In the rows, 128 means zero.
Each name stands for a flat space through zero: a line, a plane or more. A row that begins with a name and a colon came from that space; any other row is followed by the name of the space it lies nearest, among the names in its block.
vuzus-mitos: [178  82 215 100  93  92 134  78 101 167 113  90 125 152 118 133 120  96
 138  87 158 174 131 139  84 187 150 103 106]
gub-pesug: [154 120 137 116 163 113 102 146 141 109 167 131 130 153 116 117 157  94
  92 102  94 140  90 176 136 101 146 126 110]
gub-pesug: [126 112 142 104 140  97 120 138 138 113 129 124 117 152 124 126 135 134
 107 111 126 147 114 141 111 107 143 138 134]
vuzus-mitos: [137 124 147 140 136 135 123 133 155 135 129 119 114 121 137  94 138 113
 121 143 110 125 133 138 132 148 125  97 142]
biser-dako: [ 92 127  73 173 131 159 150 206 147 146 126 118  64  83 132 137 161 125
 153 153 149 110 167 103 147  93  80  45 149]
gub-pesug: [127 116 143 173 153 194 132 116  96 124 168 118 115  92 112 148 195  94
 152  70 111  97  98 128 145 151 143  91  82]
fov-tusa: [197 163 134 129 147  96 135 118 110 148  93 116 155 128 146 116  80 129
 134 179 126 161 152 144 156 147 152 111 120]
tota-pura: [ 64 124 133 125 139 157 143  80  85 115 131 131 123  71 141 167 165 178
 187  78 175  86 173 100  88 149 167 176  87]
gub-pesug: [146 139 172 105 146 123 137  68 121 104 124 148 171 147 135 139 116 140
 125 113 100 119 113 128 111 164 175 189 117]
biser-dako: [166 119 150 125 145 156 152 120 129 144 102 109 122 123 104 160 127  98
 114 111 134 126  69 105 134 149 118 101 133]
fov-tusa: [141 170  93 185 126 113 169 172  98 105 117 138  93 130 128 127 107 158
 136 154 127 162 118 112 181 102 135 108 119]
biser-dako: [179 115 177 107 144 148 122  99 158 150 131 116 139 127 113 119 134  71
  98 110 119 119  77 148 122 171 124 119 125]
sivo-kof: [103 146 167 170  57 135 166 104 165 111 143 170 108 145 144  74 106 140
 133 151 101 116 143 109 121 188 113 158 152]
tota-pura: [116  89 157 121  81 156 116  71  76 134 129 114 165 153 101 160 127 121
 140  76 127 129  88  98 110 156 126 145 117]
vuzus-mitos: [116 167 100 139 127 148 125 145 189 118 145 162 122 110 136  80 114 124
  98 169 117  95 114 141 151 129  95 161 149]
vuzus-mitos: [156 123 153  91 159 107 178 102  86 129 119 141 140 131 123 234 140 125
 166  78 157 129 153 113  84 128 174 150  85]
tota-pura: [161 109 159 106 134 144 116 125 175 154 145 122 125 127 114 116 143  66
  96 115 124 114  95 154 116 151 104 110 133]
fov-tusa: [159 147 116 136 130 119  91 123 122 116 126 128 177 164 129  88  94 126
  97 166  75 149  97 149 172 121 131 134 141]
fov-tusa: [108 133 116 148 124 139 135 143 131 100 147 147 117 142 119 128 140 134
 118 116 106 122 101 121 140 111 124 140 131]
sivo-kof: [183 135 154 108 138  80 103 112 114 146 122 100 130 127 130  86 104 120
 110 130 158 175 120 179 136 142 156 131  96]
fov-tusa: [128 136  72 143 127 139  96 137  69 129 124 114 171 134 119 146 113 140
 139 141 117 141 120 122 171  89 122 116 116]
sivo-kof: [135 181 122 160 146 103 128 128 127 131 179 157 119  74 183  81 146 135
 181 161 135 116 252 193 135 149 172 135  68]
tota-pura: [144 173 120 164 147 117 165 154 141 100 129 148  89 118 133 105 120 145
 116 145 126 138 108 133 162 125 143 137 119]
tota-pura: [132 141 112 171 130 187 150 141 143 138 130 143 139 115 132 145 138  99
 145 158  82  89 135  98 156 145  97  81 150]
vuzus-mitos: [138  97 121  99 148 137  80 117 110 150 116  96 176 137 124 145 134 110
 127 128 110 128 131 134 125 115 126  99 137]
sivo-kof: [ 92  94 115 111 123 121  88 149 135  98 160 135 143 179 113 129 153 125
  99 102  85 131 100 138 119  78 120 139 147]
fov-tusa: [171 150 167 134 114  87 190 152 184 121 149 177  93 162 138 128 117  94
 116 144 107 141 148 146 112 146 128 130 135]
sivo-kof: [128 113 160 125 136 147 161 116 145 129 111 133 125 134 130 160 140 119
 139 121 108 108 133  95 104 154 129 111 151]
vuzus-mitos: [ 93 160 116 139 135 127 171 136 137 100 145 159  72  85 129 133 142 163
 136 100 183 109 124 124 119 123 141 187  95]
biser-dako: [120  80 152  86  88 112 125 126 152 167 131 123 127 147 125 156 134  94
 138 115 149 126 172 126  70 134  95 108 148]
biser-dako: [141 111 137 118 122 119 135 140 139 152 117 116 118 131 128 140 128 109
 133 134 138 136 147 125 113 130 114  94 140]
fov-tusa: [ 97 132 152 138 114 114 141 138 178  95 140 144  74 134 129  70 134 149
  95 121 130 130  98 134 118 137 128 162 146]
fov-tusa: [121 103  79 128  93 126  70 136  58 129 149 111 180 171 100 148 119 122
 125 110 113 159  99 136 157  73 111 121 112]
biser-dako: [127 105 150  62 171 125  96 106 169 150 128 115 142 101 138 130 152 109
 117 114 150  98 151 157  80 136 137 145 129]
vuzus-mitos: [134 175 137 115 119 152 180  84 167 127 113 183 154 111 142 152  88 134
 135 157 132  77 139  99 113 177 119 202 139]
tota-pura: [143 141 128 140 130 152 152 125 127 124 135 141 122 122 111 149 130 111
 121 111 131 117  86 118 141 136 121 138 115]
tota-pura: [165 126 139 127 109  94 122 139 126 122 138 134 141 182 118 117 107 107
 103 134  97 167 104 149 141 116 128 122 132]
vuzus-mitos: [ 61 114 130 160  59 162 124  95 110 130 112 117 118 111 130  93 115 172
 152 129 148 114 133  81 123 165 104 142 148]
gub-pesug: [105  71 202 112 136 128 114 100 142 113 155 117 115 149 129 120 188 113
 128  67  96 121 130 139  74 155 161 119 128]
fov-tusa: [153 145 124 105 122  92 101 115 132 143 115 123 156 134 142  93  86 135
 116 166 139 150 149 157 134 132 132 149 129]
tota-pura: [110  92  94  67 128 143  99 127 121 169 119 110 157 112 111 193 135 107
 137 107 177 104 143 118  92  96  91 129 130]
tota-pura: [118 124  89 106 134 136 127 146 124 147 123 130 138 114 123 177 130 121
 141 129 155 112 148 117 118  96 105 124 128]
vuzus-mitos: [113 119 142 179 116 127 139 155 128 116 130 113  81 131 135  88 148 140
 136 134 107 148 136 121 144 135 132  75 141]
sivo-kof: [143 127 140 147 146 102  73 142 125 101 159 101 107 141 120  36 143 128
  79 114 107 171  68 190 167 114 156 123 107]
sivo-kof: [ 80 108  70 181  26 134  69 165 101 160 168 111 123 133 129  63 120 122
 151 160 134 150 179 144 160 104  60  75 133]
fov-tusa: [133 138 145 132 143 141 142 126 165 116 134 148 128 132 135 119 135 116
 116 138  95 106 122 128 126 145 129 133 144]
biser-dako: [147 115 134 144 158 108  75 126  68 109 143  83 131 137 116  89 150 138
 114  93 117 177  85 170 163 107 177 108  85]
gub-pesug: [179 136 124  68 181 103 113 107 106 125 103 121 182 148 114 177 102 124
 101 117 133 144  84 142 128 102 159 169 112]
gub-pesug: [142 118 101 123 132 112 112 176 136 137 139 116 108 139 111 128 134 104
 103 126 138 151 105 149 143  84 103  97 129]
biser-dako: [103 150  68 107 104 126 147 143 110 125 163 173 131 116 110 195 122 130
 142 101 185 108 136 128 116  80 103 196  88]
tota-pura: [116  97 113 111  91 127 123 144 124 162 116 110 118 130 114 152 121 114
 134 123 166 136 138 112 110 114  86 101 142]
sivo-kof: [124 134 152  99 183  87 101 133 167 103 141 119  93 108 144  66 152 148
  93 115 145 137 123 183 112 120 172 161 114]
gub-pesug: [153  98 165  90  84  91 123 117 151 146 121 128 142 184 116 125  97 100
 101 128 123 158 115 135  98 138 107 133 155]
vuzus-mitos: [101 130 125 126 179 182 116 132 189 137 139 130 119  69 149 109 175 111
 131 142 115  60 156 134 117 147 117 111 146]
biser-dako: [127 103 133 103 138 133 123 125 121 141 120 110 126 123 114 159 141 118
 127 100 151 126 115 121 108 120 125 121 124]
sivo-kof: [106 115  95 131 167 159 110 157 122 104 121 109 118 125 103 143 155 136
  99 105 118 119  56 111 152  83 120 117 140]
gub-pesug: [ 82  73 178  74 107 115 138 100 163 122 110 134 129 165 129 158 139 140
 127  99 123 112 145  93  47 142 126 154 175]
gub-pesug: [149 180  90 187 121 138 140 149 105 125 139 136 113 101 130  96 108 135
 135 159 135 140 119 139 191 127 123 119  99]
gub-pesug: [159 155 134 133 122 111 121 107 122 133 123 133 153 132 142  97  94 132
 127 160 119 143 140 148 147 150 142 144 119]
tota-pura: [140 119 146 103 104  97 157 120 103 126 153 141  98 137  98 174 133 115
 126  58 191 151  95 140  98 119 138 174  76]
biser-dako: [141 138 117 158 125 105 139 158 112 129 113 117 111 136 138 115 116 141
 140 158 120 160 153 125 152 116 133  85 135]
fov-tusa: [155 112 187 123 139 113 124  93 114 112 121 106 124 151 117 105 132 128
 106  92 116 157  74 139 124 158 169 136 115]
vuzus-mitos: [129 161  93 120 139 137 142 126 129 113 119 161 165 134 130 161 101 142
 126 153 113 107 125 111 142 110 123 170 136]
sivo-kof: [120 158 108 141 117 121 131 130 128 137 136 138 116  93 146 103 116 144
 147 151 160 123 170 143 136 135 126 144 109]
sivo-kof: [159 144 115 151 129 150 141 124  97 143 101 108 130 111 112 138 105 125
 128 135 146 140  86 109 166 139 119 108 117]
biser-dako: [145 132 142  93 115  88 132 101 116 128 120 142 159 156 133 147  96 138
 130 129 136 146 146 135 105 130 147 172 121]
[ 90 120 114 134 129 137 104 114  82  86 145 123 132 138 106 129 145 163
 117  77 129 135  68 123 140 101 152 173 103]
fov-tusa
[ 85 153  81 142 147 144 143 162 152 120 123 146 105  88 148 131 137 159
 146 160 140  94 173 111 133 104 114 129 144]
biser-dako
[135 136 113 103 172 105 115 135 117 128 116 115 130 109 137 137 131 146
 130 129 152 136 146 146 125 103 155 136 112]
biser-dako
[105 140  92 128 147 139 116 161 163 118 148 149 128 120 137 122 144 125
 120 149 108 100 146 138 134  97 110 130 144]
gub-pesug
[ 98 144  59 151 106 141 139 168 111 138  63  99  98 104 114 126  81 180
 122 171 181 144  96  70 169  93  80 108 166]
tota-pura
[129  85 179  99 144 150 130  80 107 132 122 109 146 133 114 177 160 112
 140  68 125 113 107 110  87 157 153 129 117]
gub-pesug
[135 136 126 114  89  98 121 136 168 138 126 148 142 160 139  96  87 121
 109 175 115 139 151 140 122 129  98 141 162]
gub-pesug
[144 121 139 136 101  75  97 116  60  96 132 102 128 179 101  90 102 159
  97  91 135 207  53 152 157 106 165 157  95]
fov-tusa
[121 110 142 149  92  94 124 163 143 126 145 118  77 150 125  78 135 123
 113 125 132 166 128 148 128 119 116  96 136]
gub-pesug
[127 139 164 114 193 168 149  80 139 107 120 139 144  94 138 154 159 136
 136 102 111  77 115 114 109 168 174 164 116]
fov-tusa
[137 113 154 147  81  82 144 160 142 141 116 104  59 143 123  77 112 130
 113 134 163 184 123 135 126 135 112  88 141]
fov-tusa
[172 201  98 143 179 129 155 117  96 117 125 147 139  80 136 143 107 146
 140 142 157 123 121 146 172 130 167 172  70]
sivo-kof
[161 132 166 146 116 144 153 111 149 134 107 129 132 145 127 114 108 108
 116 149  94 129 101 109 138 174 120 107 155]
biser-dako
[156 134 123 124 147 116 118 130 117 125 110 119 154 149 129 130 110 129
 117 148 102 146 116 131 148 117 139 116 137]
vuzus-mitos
[122  77 153 101 110 135  70  97 112 133 143  99 163 162 106 114 142 106
 104  88 108 138  84 143 113 130 125 129 131]
fov-tusa
[132 114 107 136  57 163 135 154 173 170 150 152 137 150 110 140 111  60
 118 155 113 105 127 114 129 133  36  94 166]
gub-pesug
[ 79  88 120 110 116 154  81  89  90 144 115 107 194 131 145 153 139 148
 173 132 102 102 194 101 100 131 130 116 148]
tota-pura
[120 141 101 143 113 127 108 151 151 125 128 132 131 138 134  83 107 133
 107 170 107 132 124 135 155 114 102 122 156]
fov-tusa
[113  91 130 114  87 107  95 118  99 142 116 106 158 166 128 127 112 137
 138 132 119 155 152 119 113 119 119 111 147]
tota-pura
[119 134 151  94 131 132 128  69 136 133  99 140 182 126 154 139 103 151
 148 152 116  98 173 109  95 168 146 172 148]
gub-pesug
[108 147 165 127 180 147 181  85 123 113  97 125  90  57 147 150 153 176
 163  98 178  94 145  98  97 176 184 163 101]
vuzus-mitos
[146 102 143 123 168 121  99 151 139 139 139  95 110 120 130 108 168 100
 117 116 118 140 131 163 127 117 140  72 123]
vuzus-mitos
[134 130 102 144 113 178 141 134 122 152 134 134 139 111 110 167 131  93
 139 126 132 100 111 105 144 131  86 105 126]
gub-pesug
[122 144 127 189 108 141 103 142 137 110 173 136 116 131 138  46 142 119
 119 147  79 133 125 161 172 140 126 107 121]
biser-dako
[ 87 158  76 155 121 127 145 165 130 119 118 135  86  91 138 113 118 174
 141 155 168 124 152 111 147 101 112 135 132]
fov-tusa
[105 117 133  72  83 100 145 108 155 144 111 155 144 148 133 162  93 138
 134 136 164 117 169 107  69 131 103 182 155]
sivo-kof
[ 68  86 119 138  88 127  87 127  82 130 137  83  92 111 111  98 152 160
 137  79 182 152 114 126 120 112 123 121 108]
vuzus-mitos
[157 125 156 104 111 109 135 107 136 154  82  98 112 121 117 106  86 132
 104 134 180 155  90 121 121 159 119 136 138]
sivo-kof
[143 125 137 114 101  87 152 140 126 145 134 136 104 135 128 147 118 119
 141 120 168 152 163 140 103 124 125 128 111]
fov-tusa
[172 182 147 168 151 120 148 108 113 105 155 155 134 117 147  98 124 128
 138 139 100 134 136 163 163 161 178 150  80]
sivo-kof

Each name stands for a flat space through zero: a line, a plane or more. A row that begins with a name and a colon came from that space; any other row is followed by the name of the space it lies nearest, among the names in its block.
biliril: [111 102 136 132 111 117 135 115 130  95 112 127 153 139 131 129 111 146
 127 131 123 155 134 124 141 106 134 126 142]
vozpif: [ 99 107 123 183 114 111 125  80 138 127 160 132 116  95 155 191 143 108
 145 169 115 112 126 125 141 105 166 125 108]
favakvomo: [ 95  79  86  95 119 122 105 101 106 113 170 170 106 101 116 146 100 126
 172 138 102 148 125  90 143 104 116 127 148]
biliril: [162 155  95 145 125 150 111 148 122 187 191 166  92 100 102 140 119  43
 158 124 137  80 126 138 110 160 127 120 104]
vozpif: [123 140 139 130 139 112 144 110 110 131 124 108 111 120 132 143 179 147
 128 141 131 116 129 122 132 126 125 126 116]
vozpif: [123  99 127 103 157 132 112 128 120 154 207 149 128  85 157 181 187 171
 139 129 148 131 155 141 158 112 103  78 119]
biliril: [103 114 168 126 150  92 161 170 110 113  72  84 150 140  71 121  98 123
 105 160  90 136 140  96 119 175 163 161 160]
biliril: [109 139 152  60 202 131  97 146 130 132  84 118 119 119 145 107 158 197
 100 128 104 151 113 125 109 132 108 118 141]
favakvomo: [ 89 146 152 109 150  97 153 113 130 143  91 153 140 106 122 151 132 157
 152 132  72 139 129 150 111  90 136 118 157]
favakvomo: [126 131 128 151 118 123 144 137 136 143 135 129 133 124 117 142 108 102
 135 134 118 113 134 132 126 138 147 142 132]
favakvomo: [157 160 123 146 132 138 130 137 124 165 154 125 105 118 125 135 159  95
 130 126 149  90 128 140 119 152 125 123 100]
vozpif: [124 126 123 147 113 126 125 124 134 129 130 149 134 123 115 134  96  91
 143 133 114 126 126 134 120 122 145 126 131]
biliril: [142 111 135 170 106 120 156 134 118 126 164  89 134 133 127 155 155 117
 116 143 164 107 152 118 157 154 141 136 109]
pudnusob: [125 100 133 112 165 138  51 107 102 103 146 143 105  97 133 136 170 113
 119 164 139 147 112 109 125 124 123  66  93]
pudnusob: [133 131 132 127 136 114 122  97  86 106 122  98  93 125 122 127 196 131
 122 153 148 120 119  96 133 135 117 116  96]
pudnusob: [157 166 171 110 159 129 111 131 102 121  89 123 133 134 119 101 197 136
 105 123 153 138 124 155 109 123 104  66 100]
pudnusob: [119  79 168 125 161 128  97 173 131 147 186 177 187  82 110 182 119 112
 131 143 123 156 170 167 141 123 144  41 140]
favakvomo: [142  81 137 119  94 122 149 172 101  77 114 103 172 173  69  86  72 114
 111 120 148 162 154  95 150 161 125 141 157]
vozpif: [160 123 117 158  85 124 165 108  99 115 172  91 118 144 134 138 189 133
 128 122 192 106 149 115 167 134 107 129  97]
biliril: [162 144 118 152 106 159  99  94 143  98 121 107 116 157 182  99 166 139
  99 114 186 127 106 138 134 112 110 117  83]
pudnusob: [119 123 120 131 113 115 149 117 119 122 127 120 122 131 119 132 124 130
 139 131 121 125 131 113 135 126 130 148 136]
favakvomo: [108 129 127  84 151 113 146 128 113 148 139 143 122 107 124 145 152 173
 150 119 106 133 139 128 132 113 105 122 150]
vozpif: [125 126 125 110 131 118 106 102  88 110 123 152 107 114  98 121 148 102
 150 142 120 139 117 112 118 114 115  93 118]
biliril: [110 127  83  74 137 147  90 131 140 166 163 229 117  91 114 129  60 104
 188  99  78 142 117 146 105  93 107 109 163]
favakvomo: [ 97 115 162 146 115 106 141 113 144  81  54 118 171 151 126 117  89 143
 114 140  97 165 122 134 121  99 159 134 152]
pudnusob: [121 109 166 135 172 121 103 136 119 127 141 108 134 102 140 162 183 141
 100 164 138 131 138 130 135 141 143  86 105]
pudnusob: [117  90 122 122 109 116 123 122 102 111 159 165 143 112  92 145 106 100
 159 136 120 149 145 119 141 112 127  96 141]
vozpif: [ 85 106 119 122 150 114  98  94 124 111 115 129  98 104 137 146 124 131
 135 168  88 136 104  93 120 119 149 141 129]
vozpif: [ 94 106 120  64 184 127 101 153 128 151 142 154 117  94 123 140 111 162
 139 134  84 144 128 112 121 135 119 128 160]
favakvomo: [147 133 126 148 119 141 121 150 138 138 137 132 134 133 116 121 102  87
 122 126 137 117 129 136 121 149 140 129 121]
vozpif: [125 147 134 139 124  92 175 106  84 149 148 116 102 105 101 165 193 120
 156 146 126  96 143 118 136 130 124 123 116]
biliril: [129 142 111  87 161 145 101 150 133 158 135 154 107 113 124 114 113 127
 136 115 110 124 116 128 108 140 112 130 137]
pudnusob: [175 132 152 143 106 122 137 133  73 111 148 124 140 137  83 119 186  87
 128 126 184 127 152 136 140 138 105  65  94]
pudnusob: [183 144 103 152 125 190  35 115 147  95 118 111  92 158 170  66 134  81
  79 127 191 122  79 119 109 152 119 117  61]
vozpif: [ 93  93 103 137 122 125  96 107 137 109 130 147 113 113 124 139  70  96
 144 158  89 137 108  96 122 123 158 150 139]
pudnusob: [167 158  61 107 110 154 111 103  97 150 179 140  50 125 127 103 162  97
 158 106 164  88 105  98 126 143  80 145  93]
favakvomo: [118 147 135 217  91  97 185  98 137 140 124  86 116 127 131 174 140  88
 133 164 120  78 130 124 133 140 182 176 108]
biliril: [ 84  47 145  90 136 116 107 158 128  61  88 126 181 147  98 104  40 156
 109 143  91 201 137  89 141 130 145 137 185]
biliril: [119 120 132 123 133 128  96 111 123 125 137 179 135 103 120 141 122 103
 151 134 112 146 124 147 117  95 129  78 126]
favakvomo: [ 96 122 167  91 149 108 151 136 141 104  65 119 173 145 137 115 120 207
 111 115  99 173 136 144 128  98 124 126 170]
[172 154  66 150  73 175 112  84 158 136 178 149  98 146 193 111 139 125
 143  80 187 104 109 151 141  94  91 137  91]
biliril
[156 124 114 126  91 140  92 115  95  92 123 178 133 140  79  86  96  54
 153 117 142 151 118 128 113 110 111  79 117]
vozpif
[149 101 112 158 100 151 115 168 148 124 155 128 148 146 111 115  56  72
 116 125 145 125 136 121 134 166 149 148 131]
favakvomo
[ 94 143 110  83 186 139  82 107 150 146 106 138  82 102 173 127 138 173
 126 137  87 129  89 116 103 116 122 147 130]
pudnusob
[132 148 160 187 123 131 167 153 187 144  97  73 164 155 171 139 115 150
  81 127 136 107 136 161 131 148 170 173 128]
favakvomo
[103  81 120  78 146 133 121 156 139 107 126 115 146 140 138 113  89 191
 111 118 116 164 136 100 147 137 116 156 168]
biliril
[188 154 125 107  91 137 157 153  82 116 124 123 135 171  75  67 144 106
 131  83 182 128 144 129 131 147  77 111 121]
vozpif
[133 153 146  82 171 149  58 118 128 111  75 167 126 125 136  84 140 135
 116 119 117 164  95 153  89  98 106  68 118]
pudnusob
[140 118 129 141 114 139 114 130 132  95 107 104 135 156 131  99 112 120
 102 130 148 138 119 114 130 141 133 139 119]
biliril
[136 131 127 153 139 121 132 108 108 123 142  63  83 126 149 145 203 138
 102 162 161  94 122  90 144 163 133 151  85]
pudnusob
[116 120 125  98 135 102 160 132  89 160 177 160 124  91  91 168 156 133
 174 126 112 122 158 128 141 118 107 102 147]
pudnusob
[152 130  97 152  83 158  95  90 144 105 143 159 125 143 158 108 112 100
 138 107 161 135 109 145 130  92 115 109 103]
biliril
[127 138 134 138 148 131 133 135 145 146 129  98 118 125 155 140 150 149
 107 136 133 109 126 128 129 147 138 149 118]
pudnusob
[170 123 103 135 117 153 131 181 123 163 194 123 120 131 103 124 110  82
 126 113 166  96 148 120 139 186 119 142 118]
favakvomo
[108 102 135  79 182 125 110 173 118 153 152 138 128  98 106 144 120 145
 127 140 101 137 142 113 127 157 125 119 152]
biliril
[ 84 137 169 140 144 115 127 101 179 103  44 126 168 137 176 131 108 183
 105 135  83 163 110 164 110  75 161 130 150]
favakvomo
[ 81 100 113 156  94  95 180 101 140 101 102  85 125 144 134 145  85 151
 134 151  92 125 126  83 147 127 164 214 158]
pudnusob
